Here is a tiny trained network, its code and every weight. The questions are about switching its units off for an input and a target symbol, where a switched-off unit gives its printed mean instead of its output.

import numpy as np


def w(rows, s, z=0):
    codes = np.array(rows[::2]) - 128.0
    scale = np.full(codes.shape[1], s)
    scale[-1] = z or s
    return codes * scale


def f(y):
    return np.maximum(y, 0)


def softmax(a):
    e = np.exp(a - a.max(-1, keepdims=True))
    return e / e.sum(-1, keepdims=True)


def log_softmax(a):
    a = a - a.max(-1, keepdims=True)
    return a - np.log(np.exp(a).sum(-1, keepdims=True))


def net(x, mask):
    ids = ['βγδημτφω'.index(c) for c in x.split()]
    T = len(ids)
    res = E[ids] + P[:T]
    r = res
    for j in range(3):
        rows = slice(4 * j, 4 * j + 4)
        q, k, v = (r @ M[0][rows].T for M in (Q, K, V))
        z = softmax(np.where(np.tri(T) > 0, q @ k.T / 4**0.5, -1e9)) @ v
        o = O[0][rows]
        res = res + np.where(mask[j], z, o[:, -1]) @ o[:, :-1]
    y = f(res @ A[0][:, :-1].T + A[0][:, -1])
    res = res + np.where(mask[3:19], y, B[0][:, -1]) @ B[0][:, :-1]
    return log_softmax(res[-1] @ U[:, :-1].T + U[:, -1])


Q, K, V, O, A, B = {}, {}, {}, {}, {}, {}
E = w([
[116,100,134,51],'β',
[127,143,134,145],'γ',
[68,162,97,88],'δ',
[65,94,132,58],'η',
[3,148,82,25],'μ',
[156,104,168,103],'τ',
[149,134,130,105],'φ',
[127,110,130,125],'ω',
],0.015)
P = w([
[38,167,229,84],'0',
[43,24,105,160],'1',
[219,186,95,30],'2',
[125,153,156,195],'3',
[76,36,120,181],'4',
[254,189,95,50],'5',
[120,149,148,199],'6',
[92,55,122,191],'7',
[240,189,99,44],'8',
],0.012)
Q[0] = w([
[107,98,136,149],'H0',
[119,122,119,149],'H0',
[141,147,123,119],'H0',
[115,99,116,138],'H0',
[106,161,174,80],'H1',
[124,136,167,41],'H1',
[77,129,252,139],'H1',
[80,212,160,157],'H1',
[96,151,133,132],'H2',
[144,115,145,44],'H2',
[115,116,156,145],'H2',
[113,145,118,152],'H2',
],0.039)
K[0] = w([
[139,110,91,137],'H0',
[135,112,123,119],'H0',
[124,136,149,120],'H0',
[122,123,132,132],'H0',
[188,149,108,79],'H1',
[196,111,115,65],'H1',
[253,199,162,109],'H1',
[142,211,84,113],'H1',
[111,143,115,130],'H2',
[110,127,176,85],'H2',
[157,125,108,118],'H2',
[118,136,110,147],'H2',
],0.048)
V[0] = w([
[165,229,149,121],'H0',
[120,156,93,86],'H0',
[149,97,121,79],'H0',
[207,150,145,39],'H0',
[139,154,144,136],'H1',
[132,135,132,138],'H1',
[124,170,177,126],'H1',
[111,147,174,125],'H1',
[161,100,200,191],'H2',
[160,122,159,144],'H2',
[86,122,120,149],'H2',
[121,2,178,71],'H2',
],0.014)
O[0] = w([
[143,201,183,81,42],'H0',
[121,152,98,108,126],'H0',
[115,151,85,172,152],'H0',
[117,236,103,170,95],'H0',
[152,142,110,157,102],'H1',
[138,124,115,137,110],'H1',
[156,150,135,175,131],'H1',
[139,122,154,157,153],'H1',
[103,214,177,175,94],'H2',
[137,167,149,147,106],'H2',
[86,100,129,111,144],'H2',
[112,181,7,253,255],'H2',
],0.013,0.0063)
A[0] = w([
[142,242,178,130,88],'N0',
[30,122,179,79,140],'N1',
[168,96,139,187,135],'N2',
[149,139,73,97,26],'N3',
[193,234,108,58,113],'N4',
[207,179,161,23,58],'N5',
[85,153,236,81,112],'N6',
[165,168,97,114,37],'N7',
[104,69,134,193,82],'N8',
[50,97,179,215,146],'N9',
[72,92,171,170,4],'N10',
[222,104,119,90,106],'N11',
[199,110,201,206,110],'N12',
[92,153,249,147,63],'N13',
[121,106,181,177,180],'N14',
[126,175,148,193,113],'N15',
],0.013,0.012)
B[0] = w([
[143,223,91,181,224],'N0',
[83,136,124,205,162],'N1',
[93,121,72,144,207],'N2',
[223,103,134,155,152],'N3',
[91,82,196,60,225],'N4',
[127,140,88,253,165],'N5',
[141,188,105,25,162],'N6',
[148,127,157,208,154],'N7',
[155,174,211,138,249],'N8',
[88,92,135,67,254],'N9',
[147,143,20,101,161],'N10',
[83,125,110,75,160],'N11',
[148,165,132,208,178],'N12',
[71,49,162,185,154],'N13',
[188,111,160,152,197],'N14',
[186,45,106,63,210],'N15',
],0.028,0.015)
U = w([
[150,111,223,163,1],'β',
[110,236,133,124,228],'γ',
[99,139,137,183,40],'δ',
[168,192,130,179,121],'η',
[136,172,120,105,128],'μ',
[192,254,188,92,208],'τ',
[144,193,233,208,73],'φ',
[94,149,210,93,196],'ω',
],0.0056,0.004)

Each question gives the input, a string of symbols that net reads in full, and the target symbol t.
The units are the heads (4 rows each of Q, K, V and O) and the neurons (one row each of A and B). Each row of codes is followed by its name. A weight is (code - 128) times the scale printed after its matrix; where a second scale follows, it is the last column's (O, A, B and U).
mask holds one flag per unit, heads first, then neurons. A switched-off unit (its flag False) gives its mean, the last column of its rows in O or B, instead of its output. The means were averaged over made-up inputs and are rounded, as every weight is.
A unit's drop is (log p(t) with every unit on - log p(t) with that unit switched off) / (log p(t) with every unit on - log p(t) with every unit switched off).
The circuit of an input: a set's keep is (log p(t) with only the set's units on - log p(t) with every unit switched off) / (log p(t) with every unit on - log p(t) with every unit switched off). Starting from the 12 units with the biggest drops (on a tie, the unit counted first), units are removed one at a time, each time the one whose removal leaves the highest keep (on an exact tie, the one counted first), for as long as the keep stays at least 0.8.
units of the circuit, in order: the units of the circuit, biggest drop first
most important unit: the unit with the biggest drop
top k neurons: the k neurons with the biggest drops, biggest first
heads that matter: for each layer, one digit per head in row order, 1 if its drop is at least 0.15 and else 0, layers parted by /
input τ δ τ τ τ τ μ, target δ: units of the circuit, in order => (H2 N1)
input γ τ ω, target γ: most important unit => H2
input τ φ τ δ τ, target φ: units of the circuit, in order => (N8 H0)
input μ τ δ, target μ: top 2 neurons => (N8 N11)
input φ δ μ η γ γ γ φ τ, target φ: heads that matter => 100
input ω τ τ γ, target φ: heads that matter => 001
input γ τ μ δ τ τ τ γ τ, target γ: heads that matter => 101
input δ β μ η τ β, target δ: heads that matter => 001
input τ γ τ μ μ τ φ, target τ: top 2 neurons => (N0 N2)
input μ τ γ β δ φ γ δ μ, target μ: units of the circuit, in order => (H2 N8)
input τ φ μ, target τ: top 4 neurons => (N0 N4 N9 N2)
input τ γ γ τ η, target ω: units of the circuit, in order => (N9 N0)
input γ τ δ, target γ: top 3 neurons => (N6 N5 N8)
input μ γ τ μ μ ω γ β η, target μ: most important unit => H2
input η τ γ, target η: top 4 neurons => (N4 N9 N3 N8)
input β τ γ, target β: top 3 neurons => (N4 N0 N7)
input τ τ η, target τ: top 4 neurons => (N0 N9 N4 N2)
input τ μ γ, target τ: units of the circuit, in order => (N0 H0 H2 N4)
input δ φ δ τ τ φ, target δ: units of the circuit, in order => (N5 H2 H0 N11)
input γ δ τ μ γ τ μ γ η, target γ: top 3 neurons => (N6 N5 N8)
input δ δ τ γ τ β γ τ τ, target δ: top 3 neurons => (N5 N8 N11)
input τ τ τ τ φ, target ω: units of the circuit, in order => (N0 N5)
input τ μ γ τ τ τ τ, target η: units of the circuit, in order => (N4)
